The symbols move the elements like this.
λ: Q967->Q12, Q42->Q790, Q871->Q970, Q872->Q636, Q894->Q260, Q304->Q871, Q358->Q777, Q71->Q328, Q902->Q71, Q615->Q292, Q541->Q983, Q753->Q20, Q777->Q152, Q364->Q660, Q997->Q775, Q660->Q36, Q292->Q619, Q328->Q771, Q771->Q55, Q85->Q967, Q775->Q192, Q970->Q345, Q707->Q85, Q12->Q831, Q260->Q490, Q756->Q776, Q619->Q651, Q152->Q213, Q752->Q756, Q345->Q42, Q906->Q872, Q36->Q615, Q108->Q885, Q289->Q108, Q588->Q705, Q172->Q753, Q831->Q894, Q213->Q588, Q20->Q304, Q705->Q902, Q651->Q289, Q885->Q752, Q636->Q997, Q192->Q707, Q983->Q172, Q446->Q541, Q790->Q364, Q490->Q358, Q776->Q446, Q55->Q906
ρ: Q967->Q983, Q42->Q906, Q871->Q997, Q872->Q345, Q894->Q776, Q304->Q775, Q358->Q885, Q71->Q36, Q902->Q615, Q615->Q902, Q541->Q12, Q753->Q707, Q777->Q108, Q364->Q771, Q997->Q871, Q660->Q328, Q292->Q705, Q328->Q660, Q771->Q364, Q85->Q172, Q775->Q304, Q970->Q636, Q707->Q753, Q12->Q541, Q260->Q756, Q756->Q260, Q619->Q588, Q152->Q289, Q752->Q490, Q345->Q872, Q906->Q42, Q36->Q71, Q108->Q777, Q289->Q152, Q588->Q619, Q172->Q85, Q831->Q446, Q213->Q651, Q20->Q192, Q705->Q292, Q651->Q213, Q885->Q358, Q636->Q970, Q192->Q20, Q983->Q967, Q446->Q831, Q790->Q55, Q490->Q752, Q776->Q894, Q55->Q790

The rows follow the links: the fewer symbols apart two elements are, the more alike their rows tend to be.

Here are some elements, each with a row of numbers. One shown again gets a slightly different row.
Q358	[  1  -9  -8 -13  14 -17  29 -26   0 -22   0  21  -5  -7 -26  24  -8  -4   3   3 -24  -8  -8   0  24  24   4  -8 -17  14  29  32  -5  -6  26 -10 -21   7  -3  -1  17  -5  21   3  21  20 -43  49  18 -16  -3  24  14  -9  -8  13  17  15   4  27  12 -18]
Q777	[ 10  -2  -7 -15  10 -16  29 -16 -21 -18 -16  25  -6  -4 -32  17 -11  -2  -4   2 -27   0  -7   1  30  27  10   2 -17  12  23  33  -6 -21  23  -6 -25   5  -9  -3  12  -8  22  -7   5  22 -36  49   8  -7 -18  25  13 -11 -20   5  14  12   3  25   5 -19]
Q983	[  6 -14  26   5  14 -10 -15  -9  44  -2  40  -8 -24 -18  27  25  11   5   7  17   3 -22   3  14 -10 -31 -36 -15   9  21 -16 -33  -2  22   5 -17  24   9   0 -24  19  -1   0   0  21 -16 -20   6   5 -30  24 -20   2 -13  25   6   4  11 -11  35   2  16]
Q292	[-34  16 -14  11   3  24 -12  -5  18  16  22  -9  28  22   2 -20  -3  -4  13 -34   7   3  21  -6 -22  24  14 -18   0  -9  27  42   4   4  22  -7 -13 -19  -6  16 -35  28  -6  26   1  12   8 -28 -12  16  19  14  -9  21   9  10   8  -3  22 -31   5  -1]
Q997	[  6 -11 -10  16 -28  15  17   4   6   3 -13 -11  12  -2 -18   5  12   7   9   9  20 -14  27 -17 -18 -26  46 -13 -12  -2  -7 -28  -6  16 -22  33  -8  12  16  29  10 -12  10 -13 -13   4  42 -19  18  13   7   5 -36   3  24 -26   3   9 -16 -29  -3 -15]
Q831	[-10  -9  31  -7  24 -17  -9  -8  32 -14  31 -10 -28 -14  23  20  19  -1   7  18   4  -5 -11   9   4 -15 -41  -8   4  17   3 -26   7  15  11 -18  23  13  -3 -24  26  11   3   3  36 -16 -30   8  10 -33  11 -17  16 -13  12  17   3  10 -13  40   6  27]
Q771	[-17  17 -13  13  -8  24 -30   9  19  20  29 -15  25  21  21 -23 -10  -8  11 -37  10   5  13  -1 -25  13  -9  -6  14 -14   0  27  -2  -4  19 -13   2 -25  -9   9 -40  16 -26  27  -9   6  12 -36 -20  18  25   1  -4  22  13   7  -2 -17  24 -21  -6   3]
Q192	[ 14 -15   8  10 -20   1   9   9 -11  -8 -19 -12  -5  -8  -7   7  12  14  -3  30  20  -7   5  -9  -2 -36  26   3  -3  -1 -19 -58  -3  14 -36  33  11  18  19  13  31 -17   9 -24 -14 -17  38 -14  14  -2 -13 -15 -18  -5  11 -29 -10   4 -25 -22  -2  -3]
Q71	[ -8  21  -9  -1  -3   9 -28  20 -14  15   3   5  20  21  21 -33 -21  -7  -3 -31  -8  23 -12   7 -10  23 -26  12  15 -17  -7  28  -1 -19   9 -14   5 -27  -8  -4 -39  11 -34  12 -18   0   1 -27 -38  22  -1  -7  15  15 -18  10 -12 -28  22 -20  -6  14]
Q885	[  4  -1  -6   4 -22  16  12   0  -3  13 -35  -6  18  -7 -16  -2   0   4  -1  -1  18  -2  18 -12 -17 -32  39 -10  -6  -3  -6 -24  -7   7 -40  42   3   7  12  10   4 -19   5 -22 -27  -2  49 -18   5  11 -12 -10 -31  -1  11 -27  -5   1 -23 -46  -1  -2]
Q651	[-18   9 -29  15 -11  26  14 -11  18  20  -3  -5  34  13 -20  -9  -4  -2  17 -29  16  -7  34  -9 -26   9  50 -28 -12  -6  19  24  -5  11   7  16 -17 -10   7  24 -21  13   5   4  -8  17  27 -24   0  19  11  13 -29  18  16  -8  15  -1   6 -46  -1 -12]

Each walk starts at a row. The symbols on each line, taken left to right, move it on to the next element.
Each answer is a row, close to the row of the element it stands for.
[-31  12 -22  10 -11  25   8  -9  21  20  13  -3  29  15  -9 -21  -6  -6  17 -38  17  -4  29  -7 -30  18  36 -21  -9 -11  21  33   1  10  19   4 -20 -13   0  23 -30  18   0  16  -4  18  17 -27  -7  17  18  14 -16  20  16   6  15  -4  10 -34   5  -8]
ρ ρ λ λ
[-16   5 -18  13 -20  25  18  -8  13  20 -14  -6  27   0 -21  -3  -7   2   9 -20  18  -6  34 -11 -23  -2  55 -22  -8  -8  11   9  -7  17  -7  31  -9  -3  13  25 -11   1   8  -6 -17   9  34 -24   6  21  -1  16 -32  11  20 -14  12  -3  -8 -46   0 -15]
λ λ λ
[  7  -6   3   4 -20  11   4   3  -4  11 -33  -2   8 -12  -9   7   3   6  -1   8  13   0  15  -2 -16 -37  27   0   0  -3 -21 -43  -1  10 -45  34  13   8  14   1   5 -20  -2 -23 -28 -17  42 -22   5   6 -11 -24 -29 -10  10 -19  -3  -5 -27 -34  -4   4]
[-13 -13  21  -3  26 -17   3 -21  30 -15  33  -1 -27 -16  16  22  15  -1   5  19  -4  -9  -8   6   4   0 -36 -13  -6  17   9 -10  10  10  23 -23  11   6  -5 -22  21  12  16   6  41  -7 -44  25  13 -29  19  -3  14 -12  13  22  10  15  -3  42   4  14]
λ ρ λ ρ λ
[-12 -10   8  -8  25 -16  10 -25  30 -14  28   4 -21 -11  -4  28  12  -1  11   8  -7 -14  -6   9  10   9 -22 -14 -11  18  21  10  -4   6  32 -23  -3  14  -9 -14  24  10  18   8  38   0 -48  39  14 -25  16   8  13  -8  13  19  18  15   0  40   8  -5]
ρ ρ λ
[ -3 -11   6  -9  21 -17  16 -26  17 -18  14   8 -15  -8 -12  27   7   0   7   9 -22 -10  -1   3  13  21  -5 -13 -16  19  28  23   2  -2  34 -14 -13   6  -5  -9  22   5  26   3  34  14 -47  44  18 -22  10  20  14 -13   0  20  21  19   2  40  10 -10]
[ 11  15  -9 -12   2  -2 -10  17 -47   7 -30  16   9  11  -1 -21 -24  -3 -22 -19 -24  28 -23   1  19  24 -17  30   5 -13  -3  31   3 -31  -2  -7  -3 -12 -11  -9 -27   0 -23   0 -28   4  -2  -3 -30  10 -30   0  23   6 -37   7 -14 -18  14 -13  -2   2]
ρ λ λ ρ λ
[ 15  10  -8 -21   4  -4   5  12 -49  -1 -35  24   8   6 -14 -15 -27  -1 -24 -12 -29  30 -29   3  26  25  -2  22  -2 -12   0  37   2 -31  -4  -4 -11 -10  -8  -8 -21  -6 -13  -4 -22  10  -7  15 -20  17 -32   6  21  -3 -40   0  -7 -10  11  -2   1  -3]
ρ λ ρ
[ 20   3 -10 -22   4  -9  16   2 -47  -8 -44  30   6   1 -25  -3 -25  -7 -11 -10 -33  20 -20   0  34  30   6  21  -5  -3   9  37  -1 -32   2   3 -25  -6  -8  -7  -9 -10   3  -6 -12  17 -17  29 -13   6 -31  15  18 -11 -39   2  -4  -2   6  -2   3 -10]
[ -8   0 -19  24 -23  21   3  -2  28   9  16 -15  23  14 -10  -2   8   3  15 -14  28 -18  38 -12 -32 -11  45 -25  -2  -5   3   1 -14  20   9  15 -15  -6   7  33  -7   2   3   6 -10  12  32 -25  12  18  25  18 -36  21  32 -11  12   1   3 -28  -3 -16]
ρ ρ λ
[  0  -5 -18  21 -27  19   9  -3  15  14   0 -14  19  12 -16   4   8   7  11  -8  26 -15  36 -14 -24 -20  51 -17 -12  -6   1 -13 -12  22  -4  27 -10   6  11  35  -1  -8  11  -5 -13   9  43 -22  17  16  16  15 -37  13  30 -23  11   4  -5 -34   1 -21]
λ λ
[  9  -6   1  17 -23   8  17   8  -5  -1 -16 -11   4  -9 -10   6  14   8   0  21  20 -11  17 -10 -12 -34  40  -1  -7  -6 -17 -42  -7   8 -31  32  -1  18  19  24  20 -21   7 -14 -21  -6  43 -15  18   5  -8   0 -31  -1  15 -32  -5   6 -25 -24  -2 -10]
[-16  11 -16  19  -9  21 -17   5  30  25  29 -15  24  21  14 -19  -3   1  16 -32  17  -3  26   1 -35   9  14 -17  17  -9  -3  20  -5   7  18  -9  -9 -20   0  22 -33  15 -14  19 -10  12  18 -32  -8  20  30   6 -12  26  24   2  11 -10  21 -26  -5  -4]
ρ ρ λ ρ ρ
[-11  15 -17  21 -15  25  -7   2  32  18  25 -17  21  19   3  -8  -2   1  22 -23  22 -13  36  -5 -35  -1  30 -23   2  -8   4  18  -8  16  13   2 -12 -10  -1  28 -24   7  -7  15  -9  10  24 -31   0  16  31  17 -28  18  27  -2  13  -4  11 -27  -7 -13]
ρ λ λ λ ρ
[-12  23 -10   8  -4  14 -35  13   3  17  18  -2  22  23  23 -34 -18  -3   4 -38   4  13   0   0 -17  18 -12   4  18 -16  -7  31   2 -10  10 -16   5 -26  -9  -2 -48  19 -29  19 -20  -1  10 -32 -36  14  15  -7  11  17  -2  13  -9 -19  28 -21  -7  13]
[ -2 -10  29  -2  13 -13  -7   7   8  -7   8 -14 -30 -16  26   7  21   5  -3  35  15  -5 -12   5   0 -31 -37   8  11   7 -22 -52  11  16 -18  -1  34  16   2 -26  28  -1  -4  -9  15 -33  -1  -9   6 -26   4 -32   9 -12   7   1 -11   0 -24  17  -1  24]
ρ λ ρ ρ ρ
[  4  -9  21   3  -2  -8  -3   6  -2  -6  -7  -9 -22 -18  17   7  23   3  -4  34  17   0 -13   3   2 -37 -22   9   8   4 -20 -66   7  12 -28  16  27  17   7 -15  29  -8  -1 -19  -1 -36  18  -7  11 -12  -8 -31  -2 -12   6  -8 -17   1 -26   4   0  23]
λ ρ ρ λ
[-11 -13  31  -3  17 -16 -10  -1  26  -5  21  -8 -31 -19  26  11  19   2  -3  27   3  -6 -17  10   2 -24 -41   3  10  17 -11 -41  14  18  -8 -10  33  16   5 -27  21   5   1  -3  21 -27 -18   2  11 -24   9 -28  11 -12  11  11  -8   4 -18  32   1  26]
[  4  -5  26   7  -5  -1 -18   0  27  10  11 -16 -17 -17  26  11   8   1  -2  25  19 -13  -3   8 -12 -47 -22  -4  12   6 -32 -56   3  16 -27   9  39  14   2 -22  15  -7  -8  -9   2 -31  10 -15  -3 -20  10 -36 -10 -12  16  -6  -7  -4 -20  13  -6  27]
ρ ρ λ λ λ
[  5 -14  17   7  14 -13  -4 -16  45 -12  39 -15 -20 -14  14  30  13   0  11  21  -3 -23   6  10  -4 -21 -24 -16   2  18 -12 -22  -3  15  19 -17  10  11  -1 -16  25  -3   9  11  31  -5 -33  22  15 -25  27  -1   0 -16  25   8  11  13  -5  41   0  -3]
ρ ρ λ
[  9 -13  16   3  15 -15   7 -19  35 -18  37  -2 -20 -15   1  32  11   2   8  19  -6 -22   3   9   7 -10 -10 -18  -6  20   0  -6 -11  12  25 -20  -1  14  -1  -7  27  -6  22   8  32   7 -39  34  18 -23  22  13   6 -14  23   8  12  21   1  47   0 -13]
[ -3  -2 -16   4 -22  16  17  -3   2  17 -28  -4  25   0 -20   0  -5   4  12  -9  22  -3  26 -11 -16 -18  51 -16 -11  -9  -3  -8  -9   9 -24  38  -7   3  16  23  -3 -13   6 -14 -24   6  42 -20  10  12  -5   3 -31   8  11 -21   8  -1 -16 -47   2 -10]
ρ λ
[ 18  -3 -12 -20   7 -11  20  -4 -38  -8 -34  28  -1   1 -33   6 -20  -8 -12  -4 -29   7 -17   0  27  30  11   9 -12   7  16  36   0 -28   8  -2 -23  -2  -5  -5   3 -13  13  -6  -1  22 -29  45   2   1 -26  24  14 -13 -30   1  12   4   8  14   3 -19]
ρ λ λ λ λ
[ 11  -4  14   4 -14  10  -9   5   3  11 -22  -8   5 -15   4   4   1  10  -7  13  21  -2  -2   3 -15 -48   7  -1  10  -3 -26 -53   0   9 -45  30  29   8  11  -8   8 -20  -7 -20 -21 -26  41 -23  -4  -3  -9 -27 -25 -10  10 -20 -13  -6 -23 -20  -3  21]
